Here is a tiny trained network, its code and every weight. The questions are about switching its units off for an input and a target symbol, where a switched-off unit gives its printed mean instead of its output.

import numpy as np


def w(rows, s, z=0):
    codes = np.array(rows[::2]) - 128.0
    scale = np.full(codes.shape[1], s)
    scale[-1] = z or s
    return codes * scale


def f(y):
    return y / 2 * (1 + np.tanh(0.7978845608 * (y + 0.044715 * y**3)))


def softmax(a):
    e = np.exp(a - a.max(-1, keepdims=True))
    return e / e.sum(-1, keepdims=True)


def log_softmax(a):
    a = a - a.max(-1, keepdims=True)
    return a - np.log(np.exp(a).sum(-1, keepdims=True))


def net(x, mask):
    ids = ['βγδεζηθλμξπστφψ'.index(c) for c in x.split()]
    T = len(ids)
    res = E[ids] + P[:T]
    r = res
    for j in range(2):
        rows = slice(2 * j, 2 * j + 2)
        q, k, v = (r @ M[0][rows].T for M in (Q, K, V))
        z = softmax(np.where(np.tri(T) > 0, q @ k.T / 2**0.5, -1e9)) @ v
        o = O[0][rows]
        res = res + np.where(mask[j], z, o[:, -1]) @ o[:, :-1]
    y = f(res @ A[0][:, :-1].T + A[0][:, -1])
    res = res + np.where(mask[2:6], y, B[0][:, -1]) @ B[0][:, :-1]
    return log_softmax(res[-1] @ U[:, :-1].T + U[:, -1])


Q, K, V, O, A, B = {}, {}, {}, {}, {}, {}
E = w([
[129,123,153,149,113],'β',
[129,162,177,165,181],'γ',
[204,97,172,215,72],'δ',
[61,172,137,103,118],'ε',
[116,57,154,202,59],'ζ',
[84,76,196,187,150],'η',
[80,176,152,97,131],'θ',
[43,94,158,158,108],'λ',
[39,141,114,162,106],'μ',
[143,149,140,144,99],'ξ',
[122,201,113,113,84],'π',
[133,121,2,163,115],'σ',
[187,171,146,149,98],'τ',
[82,175,164,122,147],'φ',
[67,135,125,149,92],'ψ',
],0.022)
P = w([
[151,70,204,6,32],'0',
[138,119,169,78,53],'1',
[123,128,158,109,77],'2',
[112,135,151,127,94],'3',
[100,144,145,141,114],'4',
[92,157,137,154,125],'5',
[87,162,131,160,132],'6',
[79,167,124,163,138],'7',
[78,168,120,171,148],'8',
[73,179,112,175,153],'9',
[71,188,106,178,157],'10',
],0.013)
Q[0] = w([
[81,107,120,10,200],'h1',
[146,214,171,221,74],'h1',
[20,120,69,124,16],'h2',
[120,197,200,98,136],'h2',
],0.012)
K[0] = w([
[94,176,233,75,84],'h1',
[164,127,35,120,156],'h1',
[82,74,3,96,107],'h2',
[130,227,173,54,202],'h2',
],0.013)
V[0] = w([
[237,78,31,111,116],'h1',
[101,53,10,89,189],'h1',
[132,153,29,116,162],'h2',
[1,177,110,133,166],'h2',
],0.0069)
O[0] = w([
[164,29,107,76,187,112],'h1',
[172,101,77,96,204,2],'h1',
[96,114,122,105,2,50],'h2',
[173,80,181,76,117,182],'h2',
],0.0096,0.0056)
A[0] = w([
[33,193,176,82,56,141],'n1',
[190,226,54,1,234,253],'n2',
[2,165,169,171,151,6],'n3',
[120,174,64,202,137,60],'n4',
],0.0073,0.0049)
B[0] = w([
[155,100,130,219,174,249],'n1',
[156,255,186,84,119,151],'n2',
[198,176,60,90,67,198],'n3',
[103,219,29,48,181,135],'n4',
],0.0098,0.014)
U = w([
[12,164,170,106,141,115],'β',
[108,142,153,132,177,69],'γ',
[63,118,114,116,127,155],'δ',
[133,106,209,170,95,199],'ε',
[66,111,133,127,128,127],'ζ',
[154,101,137,122,128,105],'η',
[95,97,131,165,189,73],'θ',
[211,135,126,124,103,2],'λ',
[95,174,146,73,48,68],'μ',
[166,114,137,112,105,96],'ξ',
[90,188,58,166,136,160],'π',
[15,145,96,132,164,146],'σ',
[163,62,117,144,100,76],'τ',
[197,110,57,115,77,86],'φ',
[205,90,78,178,173,26],'ψ',
],0.011,0.0098)

Each question gives the input, a string of symbols that net reads in full, and the target symbol t.
The units are the heads (2 rows each of Q, K, V and O) and the neurons (one row each of A and B). Each row of codes is followed by its name. A weight is (code - 128) times the scale printed after its matrix; where a second scale follows, it is the last column's (O, A, B and U).
mask holds one flag per unit, heads first, then neurons. A switched-off unit (its flag False) gives its mean, the last column of its rows in O or B, instead of its output. The means were averaged over made-up inputs and are rounded, as every weight is.
A unit's drop is (log p(t) with every unit on - log p(t) with that unit switched off) / (log p(t) with every unit on - log p(t) with every unit switched off).
The circuit of an input: a set's keep is (log p(t) with only the set's units on - log p(t) with every unit switched off) / (log p(t) with every unit on - log p(t) with every unit switched off). Starting from all 6 units, units are removed one at a time, each time the one whose removal leaves the highest keep (on an exact tie, the one counted first), for as long as the keep stays at least 0.8.
units of the circuit, in order: the units of the circuit, biggest drop first
which heads matter: for each layer, one digit per head in row order, 1 if its drop is at least 0.15 and else 0, layers parted by /
input β β μ τ σ τ ξ φ ζ γ γ, target γ: units of the circuit, in order	h1, n2
input θ μ γ γ, target π: units of the circuit, in order	h1, n3
input π δ π δ θ, target ε: which heads matter	11
input δ σ δ δ ζ, target τ: units of the circuit, in order	h1, h2
input π φ σ ζ δ η φ β ζ δ φ, target β: units of the circuit, in order	h1, n2, n1, n3
input δ ζ π π φ, target ε: units of the circuit, in order	h2, n1, h1
input π ξ β δ τ ψ η, target π: which heads matter	11
input δ π δ δ μ δ, target π: units of the circuit, in order	h2, n4
input φ ζ δ π ψ δ ε θ, target ε: which heads matter	01
input δ β δ η ψ, target ε: which heads matter	11
input δ ε ψ π τ γ π ζ θ γ ζ, target π: units of the circuit, in order	h1, n4, n3
input τ ψ δ η φ, target ε: units of the circuit, in order	h2, h1, n1
input θ ε σ θ γ, target γ: units of the circuit, in order	h1, n2, n3
input δ φ γ ε η η ε μ γ, target π: which heads matter	10
input γ σ ε, target π: units of the circuit, in order	n1, h1, n3
input σ θ ψ μ δ ζ, target τ: which heads matter	10
input δ π θ δ δ φ θ η ξ δ σ, target φ: which heads matter	11
input ζ φ μ η φ η π, target ε: which heads matter	01
input ξ δ π, target ε: which heads matter	10
input π ψ β ε μ, target ε: which heads matter	01
